Below is a small trained network, with its code and all its weights. Each question gives an input and a target symbol and asks what happens when units are switched off, that is, made to give their printed mean instead of their output.

import numpy as np


def w(rows, s, z=0):
    codes = np.array(rows[::2]) - 128.0
    scale = np.full(codes.shape[1], s)
    scale[-1] = z or s
    return codes * scale


def norm(h):
    return h / np.sqrt((h * h).mean(-1, keepdims=True) + 1e-5)


def f(y):
    return np.maximum(y, 0)


def softmax(a):
    e = np.exp(a - a.max(-1, keepdims=True))
    return e / e.sum(-1, keepdims=True)


def log_softmax(a):
    a = a - a.max(-1, keepdims=True)
    return a - np.log(np.exp(a).sum(-1, keepdims=True))


def net(x, mask):
    ids = ['ΛΣΨβγζπω'.index(c) for c in x.split()]
    T = len(ids)
    res = E[ids] + P[:T]
    u = 0
    for l in range(2):
        r = norm(res)
        for j in range(2):
            rows = slice(2 * j, 2 * j + 2)
            q, k, v = (r @ M[l][rows].T for M in (Q, K, V))
            z = softmax(np.where(np.tri(T) > 0, q @ k.T / 2**0.5, -1e9)) @ v
            o = O[l][rows]
            res = res + np.where(mask[u + j], z, o[:, -1]) @ o[:, :-1]
        u += 2
        y = f(norm(res) @ A[l][:, :-1].T + A[l][:, -1])
        res = res + np.where(mask[u : u + 12], y, B[l][:, -1]) @ B[l][:, :-1]
        u += 12
    return log_softmax(norm(res)[-1] @ U[:, :-1].T + U[:, -1])


Q, K, V, O, A, B = {}, {}, {}, {}, {}, {}
E = w([
[181,167,31,82,159,123],'Λ',
[198,201,87,142,171,132],'Σ',
[44,108,106,135,129,179],'Ψ',
[81,177,111,180,100,161],'β',
[109,134,148,129,251,165],'γ',
[103,67,126,176,186,89],'ζ',
[182,152,187,115,84,22],'π',
[42,186,83,92,146,107],'ω',
],0.019)
P = w([
[101,2,131,79,59,153],'0',
[69,196,251,218,133,179],'1',
[87,193,245,195,163,143],'2',
[97,178,218,165,162,139],'3',
[106,149,184,150,168,121],'4',
[111,135,149,163,179,93],'5',
[133,109,125,133,183,73],'6',
[169,85,76,133,178,57],'7',
[176,51,66,125,188,42],'8',
[186,45,51,122,207,40],'9',
[175,98,40,164,220,37],'10',
],0.007)
Q[0] = w([
[159,162,86,77,73,215],'0.h0',
[93,204,50,183,217,71],'0.h0',
[155,73,151,78,146,172],'0.h1',
[156,152,168,111,49,254],'0.h1',
],0.0081)
K[0] = w([
[82,166,197,138,163,185],'0.h0',
[192,2,121,95,169,144],'0.h0',
[117,161,199,146,75,189],'0.h1',
[150,201,191,180,179,105],'0.h1',
],0.0086)
V[0] = w([
[183,168,169,39,132,195],'0.h0',
[98,98,203,134,207,113],'0.h0',
[80,201,45,206,76,134],'0.h1',
[3,176,63,90,134,62],'0.h1',
],0.0072)
O[0] = w([
[168,213,117,81,194,233,98],'0.h0',
[62,121,178,194,223,167,216],'0.h0',
[65,240,70,235,66,106,235],'0.h1',
[2,148,159,43,75,114,254],'0.h1',
],0.0084,0.0048)
A[0] = w([
[137,155,156,150,196,69,43],'0.n0',
[184,252,58,68,97,68,142],'0.n1',
[161,138,40,159,214,90,108],'0.n2',
[188,130,209,144,51,137,191],'0.n3',
[97,106,103,167,30,212,253],'0.n4',
[78,120,2,140,164,152,145],'0.n5',
[135,181,136,203,125,53,48],'0.n6',
[164,155,228,124,192,122,165],'0.n7',
[85,157,125,145,69,31,108],'0.n8',
[193,78,114,220,124,191,168],'0.n9',
[108,120,145,181,99,198,97],'0.n10',
[81,74,211,100,55,153,90],'0.n11',
],0.0068,0.0029)
B[0] = w([
[164,63,49,119,48,204,174],'0.n0',
[66,110,113,161,105,160,216],'0.n1',
[56,87,124,151,104,164,186],'0.n2',
[119,216,97,120,128,22,161],'0.n3',
[178,98,1,137,202,60,241],'0.n4',
[155,164,131,146,190,154,253],'0.n5',
[179,83,88,134,119,147,215],'0.n6',
[71,126,6,189,46,132,195],'0.n7',
[161,100,148,91,142,147,253],'0.n8',
[145,210,232,153,209,134,148],'0.n9',
[138,122,105,90,207,89,187],'0.n10',
[143,27,95,200,70,193,150],'0.n11',
],0.0062,0.005)
Q[1] = w([
[1,130,52,193,114,114],'1.h0',
[71,156,25,87,164,51],'1.h0',
[57,90,75,177,160,181],'1.h1',
[79,161,81,115,125,65],'1.h1',
],0.0099)
K[1] = w([
[1,138,115,113,136,77],'1.h0',
[78,109,30,119,103,83],'1.h0',
[131,129,132,62,157,62],'1.h1',
[134,17,144,44,149,130],'1.h1',
],0.0098)
V[1] = w([
[139,75,144,211,90,109],'1.h0',
[160,140,104,255,71,234],'1.h0',
[159,222,212,144,88,84],'1.h1',
[159,61,139,94,47,81],'1.h1',
],0.0095)
O[1] = w([
[106,57,87,135,176,38,107],'1.h0',
[180,100,45,118,167,101,248],'1.h0',
[198,255,181,150,93,88,4],'1.h1',
[153,120,141,64,169,55,60],'1.h1',
],0.0079,0.0026)
A[1] = w([
[109,128,52,212,124,85,157],'1.n0',
[94,116,71,94,37,60,188],'1.n1',
[103,154,122,93,225,144,95],'1.n2',
[109,75,162,106,52,170,171],'1.n3',
[103,115,188,96,105,140,133],'1.n4',
[255,148,100,191,71,202,114],'1.n5',
[124,44,98,161,170,111,103],'1.n6',
[224,71,102,152,172,130,143],'1.n7',
[124,204,123,164,100,143,179],'1.n8',
[173,106,144,161,26,60,163],'1.n9',
[179,122,150,68,76,44,17],'1.n10',
[65,83,100,69,173,170,255],'1.n11',
],0.0089,0.0031)
B[1] = w([
[136,104,159,57,183,150,254],'1.n0',
[107,222,145,166,189,78,192],'1.n1',
[101,114,145,103,251,177,184],'1.n2',
[131,154,165,34,144,178,144],'1.n3',
[132,153,167,136,161,160,139],'1.n4',
[170,22,189,160,62,85,143],'1.n5',
[199,97,139,120,94,97,184],'1.n6',
[139,171,209,160,62,193,152],'1.n7',
[155,156,135,102,127,131,187],'1.n8',
[138,184,145,86,254,231,162],'1.n9',
[90,127,59,133,168,124,143],'1.n10',
[150,161,139,78,48,40,219],'1.n11',
],0.0073,0.0098)
U = w([
[164,121,44,9,103,178,46],'Λ',
[194,111,123,181,70,173,234],'Σ',
[92,69,96,96,120,124,4],'Ψ',
[83,170,15,249,159,79,112],'β',
[97,59,151,117,218,254,105],'γ',
[109,26,176,185,115,69,152],'ζ',
[204,173,222,89,193,76,130],'π',
[34,168,205,135,48,132,198],'ω',
],0.0068,0.003)

Each question gives the input, a string of symbols that net reads in full, and the target symbol t.
The units are the heads (2 rows each of Q, K, V and O) and the neurons (one row each of A and B). Each row of codes is followed by its name. A weight is (code - 128) times the scale printed after its matrix; where a second scale follows, it is the last column's (O, A, B and U).
mask holds one flag per unit, layer by layer, with each layer's heads first. A switched-off unit (its flag False) gives its mean, the last column of its rows in O or B, instead of its output. The means were averaged over made-up inputs and are rounded, as every weight is.
A unit's drop is (log p(t) with every unit on - log p(t) with that unit switched off) / (log p(t) with every unit on - log p(t) with every unit switched off).
The circuit of an input: a set's keep is (log p(t) with only the set's units on - log p(t) with every unit switched off) / (log p(t) with every unit on - log p(t) with every unit switched off). Starting from the 12 units with the biggest drops (on a tie, the unit counted first), units are removed one at a time, each time the one whose removal leaves the highest keep (on an exact tie, the one counted first), for as long as the keep stays at least 0.8.
units of the circuit, in order: the units of the circuit, biggest drop first
unit that matters most: the unit with the biggest drop
top k neurons: the k neurons with the biggest drops, biggest first
which heads matter: for each layer, one digit per head in row order, 1 if its drop is at least 0.15 and else 0, layers parted by /
drop of u: that unit's drop, to one decimal
input Σ β γ β, target Σ: units of the circuit, in order => (1.h1; 0.h1; 1.n5; 0.h0)
input β ω Σ β π ζ β π β π, target β: units of the circuit, in order => (1.n10; 0.h1)
input π β ω, target π: units of the circuit, in order => (1.h1)
input π γ π β ζ, target π: top 3 neurons => (0.n3; 0.n4; 1.n7)
input β π Σ, target Σ: units of the circuit, in order => (0.h1; 1.n5; 1.n1; 0.n0)
input ω γ ζ γ ω γ γ π, target ω: units of the circuit, in order => (1.h0; 1.h1)
input ω β γ γ β γ, target ω: units of the circuit, in order => (0.h1; 1.h0)
input Λ γ Σ β ω π ω Σ, target ω: which heads matter => 01 / 10
input γ γ β β β β β Σ, target γ: which heads matter => 10 / 00
input ω Σ Ψ γ β Ψ, target ω: which heads matter => 01 / 10
input γ ζ β β Ψ γ Ψ β ζ β, target ζ: which heads matter => 10 / 00
input ω β Ψ π Σ, target ω: which heads matter => 00 / 10
input β β Ψ π γ Ψ ζ γ β, target ζ: top 2 neurons => (1.n6; 1.n9)
input ω π Λ, target ω: which heads matter => 00 / 10
input γ ω β γ β β β π ζ γ β, target γ: which heads matter => 01 / 00
input β π β, target π: which heads matter => 11 / 01
input Λ β Ψ β γ π γ β Λ β, target Λ: units of the circuit, in order => (0.h0; 1.n0)
input π β Ψ, target π: which heads matter => 00 / 01
input γ β π ω Σ β ω, target ω: which heads matter => 01 / 10
input Λ γ γ β γ, target Λ: top 2 neurons => (0.n7; 1.n11)
input β β β π, target β: which heads matter => 00 / 10
input β ζ γ β γ β β γ, target β: units of the circuit, in order => (0.h1)
input π γ γ ζ β β β π Ψ, target π: unit that matters most => 1.h1
input γ π β π Σ β Λ Λ γ Σ ω, target ω: top 2 neurons => (1.n11; 0.n4)
input Σ β π β ζ, target Σ: top 2 neurons => (0.n0; 1.n7)
input γ Σ β γ ω Ψ β, target γ: drop of 1.h1 => 0.1
input Σ Λ β β, target Σ: top neuron => (1.n5)
input γ γ γ π Σ ζ Λ, target γ: drop of 0.h0 => 0.7
input ω β π β Σ π β γ β ω γ, target ω: drop of 1.n7 => 0.0
input γ β ζ Σ β ω Σ β Σ, target γ: drop of 0.n5 => 0.1
